In the rows, 128 means zero.
Each row is followed by its class.
[145 111  87 136 100 126 115 103 117 152 171 122 101 150 107 106 132 115
 164 176 116 138 113 138 168 151 152 132 141 105 128 104 148 118 134 110
 132 113] -> K295
[134 196  99 145 157 140 116 136 129 138 154 101 135  96 155 118 140 104
 144 125 145 123 152 157 116 126 150 137 124 129 126 155 107 129 127 152
 149 127] -> K116
[140 176 105 125 150 129 130 143 147 128 150 123 141 131 130 142 130 104
 120 112 129 122 129 144  96 110 143 133 130 118 140 132 109 112 141 138
 142 125] -> K427
[118 146 133  88 134 135 124 143 124 128 164 179 145 168 153  63 155  96
 131 123 103 109 129 135 106 103  89 132 160 140 148 127 148 150 120 134
 162 155] -> K482
[125 143 124 123 135 118 122 133 114  98 180 142 134 141 118  95 119 111
 126 121 104 120 118 126 105  81 137 118 139 153  98 132 138 134 153 134
 150 138] -> K66
[165 153  68 137 244 131 102 121 132 180 135 137 175 167 137 109 129  70
 106 166 169 137 140 117 198  58 105 142  74  80 108 153  60 139 195 129
 164  76] -> K255
[156 151  72 140 102 111 160  95 120 144 170 113 138 124 114 158 111 120
 169 158 140 143 123 142 140 140 154 136 136 115  89 114 125 113 156 144
 111  88] -> K876
[108 141 119 117  87 136 148 113 129 111 127 153 100 123 131 110 111 129
 137 110 141  98 114 145 101 153 144 109 103 151 107 137 129 161 116 129
 142 139] -> K295
[122 164 105 134 156 136 111 151 150 144 164 119 144 170 119 109 128  76
 158 124 131 116 101 143  84 106 124 154 101 104 131 133 103 128 139 149
 151 143] -> K953
[125 169 102 154 168 133 105 145 138 152 161 113 140 121 141 121 126 112
 140 116 130 142 127 136 103 117 144 128 124 114 131 129 110 108 140 149
 155 130] -> K116
[102 155 145 132 149  96 107 139 136 104 148 143 185 109 126 101 177  61
 157  90  71 130 106  95 160 156 146 134 123 113 118 109 109 137 146 168
 113 138] -> K953
[111 152 104 147 172 139 106 154 133 143 169 128 147 127 129  72 142  90
 132 112 138 126 128 134 131 119 138 136 106 109 117 141 116 126 117 149
 155 148] -> K295
[114 150 150  96 127  97  81 132 149  95 125 151 178 121 128  93 136  90
 160  96  93 128 103  74 164 163 137 119  94 101 117 126 109 147 132 149
 119 150] -> K765
[135 169 123  95 119  79 116 116 139 126 139 137 167 153 137 144 119 109
 159 109 102 137 109  99 143 158 155 107 135 114 134 134 102 113 171 151
 118 119] -> K765
[146 134 128 123 124 108  97 102 138  98 119 149 169 103 121 111 160  84
 151 119 109 132 114 109 156 152 144 114  90 106  89 131  88 111 140 143
 118 139] -> K295
[135 158 111 111 117 120 116 144 124 102 155 155 145 111 127 102 125 104
 142 113 116 121 121 148 102  89 133 118 161 138 112 123 131 119 155 153
 144 121] -> K427
[181 210 133 146 156 121  57 132 107  91 183  96 162 117 169 140 179  90
 129 152  85 102 138 204  39 118 167 145 131 132 148 150 116 139 181 150
 154 129] -> K482
[137 136 136 101 104 142 100 136 128 113 170 145 103 123 156  74 104 131
 112 121 135 109 105 141 112  95 133 115 151 146 109 144 124 121 127 128
 115 138] -> K66
[125 154 140 118 126 105  96 121 146  93 162 132 160 124 131  97 150  84
 147 110  85 115 104  94 156 164 159 121 105 120 112 126 107 139 134 129
 106 146] -> K66
[143 137  66 142 100 123 135 107 124 143 155 116 136 118 107 116 116 103
 166 155 157 132 122 150 136 134 134 139 127 119  81 140 131 107 132 126
 133 108] -> K484
[117 170 168 124 173 107 134 142 168 110 145 140 180  88 115  95 192 105
 151  79  84 139  93  84 144 155 185 135  99 114  91 126  92 113 127 217
  73 151] -> K116
[150 146 117 109 116 121 112 125 122 122 145 142 131 144 132  94 146 128
 117 127 123  92 127 149 111  64 122 123 138 134 126 133 174 108 127 143
 140 114] -> K255
[125 158 105 136 152 131 169 117 148 119 126 122 146  73 103  96 139 133
 125  99 116 135 150 120 162 150 146 133  94 133  96 111 168 132  88 119
 117 149] -> K116
[129 144 111 110 122 116 101 124 128 124 143 163 143 119 133  81 130  97
 138 125 118 114 120 153 118  87 136 117 142 142 111 140 132 129 149 151
 150 112] -> K427
[160 108  61 162  84 127 126 141 112 141 163  96 128  96 103 137 109  90
 169 168 172 131 128 160 137 129 137 155 130 100 112 127 132 153 133 127
 129 114] -> K162
[109 126 154  76 119 105  93 108 138 145 120 147 135 183 138  97 172  99
 136 137  81 124  93  55 197 184 134 116 113 100 152 117  83 153 138 170
 115 143] -> K765
[121 178  89 162 168 118 190 179 116 162 138 127 138 127 173 108 136  94
 111  60 178 137 140 149 104  99 168 105 186 120 107 125  80 114 111 191
 135 123] -> K162
[117 142 169 119 114 111  85 115 148  90 165 100 141 119 131  82 119  98
 155 109 108 105 119  89 165 152 139 132 106 122 118 125  95 146 129 118
  95 141] -> K66
[131 143  32 154 116  99 100 129 137 153 202 105 162 171  72 139  92  76
 176 129 129 133 113 159  84  96 129 122 162 109 136 113 170  51 159 120
 190 118] -> K427
[130 129  88 133 107 129 155  97 114 144 150 116 119 149  85  97 160 126
 147 167 116 136 134 151 115 166 126 122 143 150  93 121 135 116 146 114
 137 122] -> K484
[145 146 109 119 135 124 138 122 131 110 116 139 133 111 133 110 127 140
 112 125 146 116 149 144 145 119 124 116 121 128 118 134 141 127 119 109
 131 123] -> K255
[150 190  92 131 156 132 111 137 142 140 134 128 127 123 128 134 118 122
 135 127 128 127 134 173  78 121 148 136 132 125 145 140 130 132 162 136
 156 112] -> K427
[122 171  92 143 160 138 113 149 138 138 182 124 150 126 137 126 125 109
 117 135 134 139 138 153  96 126 149 137 117 122 119 147 115 131 128 140
 151 119] -> K876
[107 116 142  96 125 130  84 135 121 121 194 157 126 140 127  52  91 112
 119 118 132 133 120 117 131  63 124 134 153 139 102 135 120 158 136 159
 145 131] -> K876
[ 88 124 161  94 113 103  84 101 161  88 155 139 177 150 107  94 177  54
 159  98  67 100 115  65 159 197 127 128  82 127 110 122 137 143  87 115
 114 171] -> K489
[117 154 169 102 146 123  84 145 156  65 204 143 159 130 101  89 125  94
 157  80  71 132  97  58 139 152 145 135 113 103 115  88 122 147 133  95
  97 155] -> K427
[143 137  72 149 100 108 133 114 104 125 182 128 140 107 101 150 114 106
 178 158 148 135 119 134 130 147 159 138 140 136  93 151 129 131 163 131
 137 105] -> K482
[134 142 121 124 102 128 140 112 134 134 123 127 113 111 123 110 119 123
 124 119 134 115 133 140 121 123 148 123 114 141 100 129 141 135 110 116
 129 114] -> K765
[139 184  96 148 158 121 105 148 133 127 188 115 147 112 126 130 102 111
 137 118 150 135 135 148  92 128 158 143 137 121 127 152 115 126 149 141
 147 123] -> K482
[127 166  88 132 152 141  92 166 132 150 186 115 130 162 145  92 125 109
 136 121 142 128  93 143 106 141 152 144 142  90 144 134 137 131 125 139
 140 150] -> K484
[117 120  65 177 103 108 152 129 120 179 164  78 130 122  77 134 119 115
 153 142 161 126 139 139 110 119 158 129 122 150  87 135 139 107 155 147
 136  76] -> K489
[137 146 140 109 115 113  84 106 159 121 118 132 152 111 135 110 143  87
 148  91  79 123 104  96 168 159 146 116 123 115 126  97 125 121 138 127
 109 126] -> K116
[170 159 125  93  77 130 136 122 119 112 118 146 113 132 143 140 125 152
 111 138 127 114 131 165  49  77 103 111 141 135 135 124 143 110 139 144
 150 131] -> K765
[130 139 127 115 141 106  73 106 136  90 160 107 157 142  89 123 159  62
 174 124  74 114  89 104 176 177 159 152 122  97 138 107 136 155 161 133
 124 157] -> K427
[145 163 121 102 122 124 116 127 132 114 145 161 128 140 128 103 151 120
 121 136 106 111 132 143 104  75 125 117 137 147 117 140 127 108 154 144
 153 112] -> K255
[124 153 103 147 139 123 142 116 128 106 122 131 141  81 118 112 129 113
 120 122 141 131 141 140 148 125 137 125 104 131  92 133 125 118 112 121
 130 117] -> K953
[119 107  99 137 138 127 103 180 150  80 138 178 201 117  47 159 212 103
 123 133  87 122  72  72 115 185 129 156  66  84 160 134 237 158  87 134
 145 184] -> K482
[116 178  92 127 124 121 108 124 154  80 120  99 146 102 116 116  87 141
 120 105 120 116 134 135 128 162 139 104  85 139 111 144 136  87 115 100
 138 147] -> K162
[141 183 103 133 159 144 108 145 137 133 148 109 131 110 130 145 130 127
 125 127 142 131 136 140  95 123 142 141 110 121 140 155 120 135 138 153
 151 138] -> K116
[118 131 121 103 119 130 156 127 162  92  75 154 148 126 115  82 126 129
 116 119 140 116 136 159 130 132  87 120 125 124 130 120 170 129  75 102
 147 154] -> K484
[107 131  89 164 153 129 142 145 128 101 160 120 146  72 116  91 100 115
 129 112 164 131 125 144 151 164 161 120 111 124  64 139 143 140  80 127
 114 154] -> K66
[141 145 127 137 106  98 139  92 145 126  83 122 127 102 133 155 100 117
  97 105 134 124 153 153 125 118 148  98 127 142 125 117 118 125 139 101
 148  82] -> K765
[126 152 135 112 121 116  91 132 144  94 149 130 149 121 116 104 146  76
 158 105  87 114 114 102 152 154 158 133 125 114 119 107 122 154 128 131
 118 133] -> K427
[129 154 138 102 125  99  99 123 140 111 153 146 145 131 130  88 133  81
 151 107  82 132 115 100 160 151 160 128 130 119 115 114 100 166 146 155
 113 133] -> K162
[126 180 103 153 135 135 115 141 134 141 149  98 133 108 131 124 133 101
 134 103 140 114 132 138 100 119 127 148 108 116 133 134 122 113 127 142
 137 126] -> K953
[125 165 126  99 114 129 117 129 140 112 156 140 127 134 122  82 125 126
 130 121 110 116 131 139  94  92 134 109 138 155 113 126 132 121 127 155
 148 130] -> K116
[133 151 113 101 125 123 128 143 129 108 145 174 132 134 122  83 148 121
 123 126 114 118 132 145 107  89 129 114 143 144 108 135 141 126 129 153
 153 135] -> K255
[133 142 103 113 127 105 113 153 117 116 166 146 168 127 126  82 125  96
 139 108 115 126 112 133 117  81 123 125 141 128 116 136 133 126 165 167
 143 146] -> K162
[114 162 110 112 138 118 109 128 140 124 151 173 145 162 125  74 133 104
 158 137 103 121 110 151  85 108 116 101 145 127 117 106 121 117 150 164
 160 112] -> K427
[175 145  66 110  95 110 176 144 135 103 102 161 164 115 101 128 157 134
 135 135 149 101 123 157 111  93 151 120 104 125  94 151 191 115 104 149
 123 128] -> K255
[136 161 131  92 107  97 151 118 156  80 105 149 187 125 137 140 135 111
 160 113  89 118  88 109 144 182 130 124  84 109 117 114 108 147 165 132
  95 140] -> K484
[131 152 143 101 115 115  93 131 141 100 135 143 156 125 142 113 151  83
 164 124  93 126 108 103 150 174 139 131 108  97 126 119 107 157 123 139
 120 152] -> K765
[132 130 152 107 138 128  90 126 145  98 140 137 172 105 137 110 197  60
 148 119  91 119 109 105 172 168 137 139 120 105 125 125 121 143 101 144
 106 164] -> K116
[150 174  80 146 140 122 110 155 132 133 159 117 134 108 128 148  93 118
 128 127 151 140 143 161  71 104 157 137 120 121 112 162 121 121 128 157
 151 124] -> K162
[133 139 102 133 113 131 153 123 132 121 145 136 119  97 120 125 122 146
 110 127 140 120 141 129 129 116 128 120 104 134  99 126 135 109 115 119
 126 119] -> K255
[144 153 142 115 137  94  95 127 134  74 156 110 191 120 108 121 162  90
 154 117 117 110 112 109 150 165 163 142 116 117 130 157 116 145 152 145
 102 150] -> K482
[114 131 152  82 133 114 103 114 161 102 162 145 142 194 132  82 125 102
 131 136  76 120 102  77 176 146 113 107 121 114 139 102 109 119 123 101
 116 144] -> K66
[119 153 151 116 115 106 103 115 141  89 162 146 155 113 114  98 171  69
 147 100  55 110  97  84 152 160 151 131 108 130 108 105 121 161 151 150
 115 150] -> K66
[139 145 103 134 124 127 145 113 136 106 132 135 122  95 122 123 112 126
 120 121 149 114 142 143 138 111 139 126 102 129  90 131 134 122 108 114
 135 123] -> K255
[140 150 121 113 129 154  98 151 127 121 193  93 108 132 101 103 120 113
  96 116 120 140 162 118  91  93 111 142 143 147 124 121 107 122 155  95
 158 158] -> K489
[130 145 106 110 125 138 134 123 134 106 133 137 124 105 135  96  94 123
 124 107 157 112 131 138 149 123 131 122 126 125 111 127 143 138 100 100
 124 134] -> K427
[131 134  78 132  93 124  94 121 104 151 185 133 111 110 114 129 113 120
 165 162 127 142 103 105 168 132 152 137 145 131 100 150 142  97 155 133
 112  79] -> K953
[127 155 143 112 130 104 116 125 136  93 140 137 164 117 137 120 136 107
 155 105 109 115 102 110 159 163 134 137 140 113 148 121 134 141 150 145
 111 139] -> K482
[149 135  69 147 100 121 150 114 104 143 168 119 128 128 111 141 119 113
 174 151 130 132 120 134 139 132 149 127 122 123  93 120 137 111 160 119
 133 101] -> K295
[129 149 144 107 112 110  77 104 143  76 139 121 125 109 100 106 101 101
 148  98  87 118 124  96 165 150 167 129 120 134 115 108 132 164 145  91
 123 124] -> K427
[132  73 139  86 109  87 229 119 185 106   4  90  94 171  43 138  58 204
  46 108 116 151 157 134 166 163 125 101 138 144 200  55 138 193 146  87
 135 180] -> K66
[138 168 107 148 147 136 113 152 137 137 169 104 124 124 136 124 111 124
 122 129 142 126 137 140  91 113 144 138 117 123 129 150 118 126 127 131
 139 130] -> K66
[140 146 108 130 136 138 125 114 147 103 130 121 142  93 115 103 108 124
 136 119 132 129 138 124 146 121 136 124  87 130  90 126 140 122 108  87
 132 135] -> K116
[115 151 144 109 116 124  86 111 151  89 151 121 155 121 154  87 121  83
 146  85 125  99  81 129 161 132 140 129 127 113 117 125 103 112 137 140
 114 148] -> K876
[132 139  83 159  97 122 154 105 123 150 142 121 107 133  99 134 146 115
 182 167 106 146 127 147 109 161 153 127 128 140  94 112 121 100 137 111
 134 101] -> K953
[160 101  77 121  99 130 171 130 122 139 132 135 145 156 116 184 126 116
 148 194 163 136 134 152  95  87  87 134 117 130 117 152 117 103 158 104
 156 116] -> K489
[171 179 131 137 114 130 117 122 145  95 133  75 133  96 145 134 117  84
 131 125 159 119 161 131 132 105 167 131  95 104  73 132  52 109  89 120
 114 111] -> K765
